Here is a tiny trained network, its code and every weight. The questions are about switching its units off for an input and a class, where a switched-off unit gives its printed mean instead of its output.

import numpy as np


def w(rows, s, z=0):
    codes = np.array(rows[::2]) - 128.0
    scale = np.full(codes.shape[1], s)
    scale[-1] = z or s
    return codes * scale


def f(y):
    return np.maximum(y, 0)


def log_softmax(a):
    a = a - a.max(-1, keepdims=True)
    return a - np.log(np.exp(a).sum(-1, keepdims=True))


def net(x, mask):
    res = np.array(x, float).reshape(1, 3) / 4 @ E
    y = f(res @ A[0][:, :-1].T + A[0][:, -1])
    res = res + np.where(mask, y, B[0][:, -1]) @ B[0][:, :-1]
    return log_softmax(res[-1] @ U[:, :-1].T + U[:, -1])


A, B = {}, {}
E = w([
[71,187,228,215,106,174],'x0',
[143,32,249,58,119,248],'x1',
[161,65,101,245,212,129],'x2',
],0.012)
A[0] = w([
[128,79,165,128,174,153,117],'N0',
[161,61,171,76,168,143,106],'N1',
[214,51,84,78,118,88,126],'N2',
[99,143,154,156,122,176,159],'N3',
[38,192,158,207,115,165,83],'N4',
[247,57,213,131,152,185,99],'N5',
[106,203,124,31,122,144,90],'N6',
[145,75,166,73,155,165,162],'N7',
[199,96,134,164,181,132,112],'N8',
[135,133,201,200,253,123,115],'N9',
[147,115,91,151,202,189,99],'N10',
[177,66,142,107,71,143,71],'N11',
[124,195,105,149,184,96,81],'N12',
[121,111,199,129,149,158,74],'N13',
[169,73,129,217,202,82,138],'N14',
[93,134,93,161,98,20,127],'N15',
[141,94,130,176,77,117,203],'N16',
[163,173,147,96,171,156,250],'N17',
[167,102,45,56,163,144,120],'N18',
[77,213,153,59,43,150,134],'N19',
[22,137,160,174,96,154,129],'N20',
[178,84,97,188,181,160,102],'N21',
[150,163,54,181,156,66,84],'N22',
],0.012,0.014)
B[0] = w([
[106,140,98,144,91,145,176],'N0',
[108,143,95,136,120,158,195],'N1',
[179,140,155,141,210,147,211],'N2',
[147,122,111,172,155,131,195],'N3',
[145,173,130,131,168,179,223],'N4',
[97,153,118,132,107,152,225],'N5',
[139,162,171,81,76,76,195],'N6',
[82,118,92,148,112,130,220],'N7',
[146,153,159,77,86,93,180],'N8',
[167,132,175,82,107,91,213],'N9',
[147,141,179,86,74,135,168],'N10',
[116,175,124,120,119,171,161],'N11',
[103,200,110,131,102,168,191],'N12',
[116,198,117,112,132,180,170],'N13',
[126,125,135,95,108,93,239],'N14',
[81,130,78,144,114,164,234],'N15',
[136,10,126,144,140,76,197],'N16',
[98,50,106,171,137,80,231],'N17',
[170,131,162,134,183,169,202],'N18',
[144,124,166,98,110,77,248],'N19',
[183,141,148,137,197,148,209],'N20',
[138,160,141,99,95,109,194],'N21',
[90,157,107,110,128,145,237],'N22',
],0.013,0.016)
U = w([
[168,139,179,50,30,75,84],'0',
[28,159,83,142,80,195,90],'1',
[224,145,162,140,209,189,85],'2',
[96,10,102,187,120,53,250],'3',
],0.014,0.012)

Each question gives the input, the list of numbers given to net, and the class t.
The units are the neurons (one row each of A and B). Each row of codes is followed by its name. A weight is (code - 128) times the scale printed after its matrix; where a second scale follows, it is the last column's (A, B and U).
mask holds one flag per neuron, in row order. A switched-off neuron (its flag False) gives its mean, the last column of its row in B, instead of its output. The means were averaged over made-up inputs and are rounded, as every weight is.
A unit's drop is (log p(t) with every unit on - log p(t) with that unit switched off) / (log p(t) with every unit on - log p(t) with every unit switched off).
The circuit of an input: a set's keep is (log p(t) with only the set's units on - log p(t) with every unit switched off) / (log p(t) with every unit on - log p(t) with every unit switched off). Starting from the 12 units with the biggest drops (on a tie, the unit counted first), units are removed one at a time, each time the one whose removal leaves the highest keep (on an exact tie, the one counted first), for as long as the keep stays at least 0.8.
units of the circuit, in order: the units of the circuit, biggest drop first
most important unit: the unit with the biggest drop
k most important neurons: the k neurons with the biggest drops, biggest first
drop of u: that unit's drop, to one decimal
input [4,0,-2], class 2: most important unit -> N20
input [1,-8,6], class 1: 3 most important neurons -> [N15, N22, N12]
input [-5,-4,-1], class 2: 3 most important neurons -> [N2, N18, N7]
input [-6,6,1], class 1: 2 most important neurons -> [N7, N5]
input [2,-7,-6], class 1: 2 most important neurons -> [N15, N9]
input [-8,-2,-5], class 2: 2 most important neurons -> [N2, N18]
input [8,-7,-1], class 2: 3 most important neurons -> [N20, N4, N7]
input [-4,7,7], class 0: 2 most important neurons -> [N8, N10]
input [8,6,8], class 0: 2 most important neurons -> [N9, N8]
input [-3,-8,-7], class 1: 4 most important neurons -> [N15, N9, N22, N12]
input [-8,-1,5], class 2: 2 most important neurons -> [N2, N18]
input [6,-8,8], class 0: 4 most important neurons -> [N9, N14, N21, N8]
input [7,-1,8], class 0: 2 most important neurons -> [N9, N14]
input [-6,-7,0], class 1: units of the circuit, in order -> [N15]
input [7,-6,0], class 2: 2 most important neurons -> [N20, N4]
input [-3,-1,-3], class 3: 2 most important neurons -> [N4, N9]
input [8,0,-3], class 2: drop of N3 -> 0.0
input [6,0,-4], class 2: drop of N20 -> 0.1
input [-1,3,3], class 3: drop of N19 -> 0.2
input [6,7,-3], class 1: drop of N7 -> 0.2
input [6,7,2], class 1: most important unit -> N5
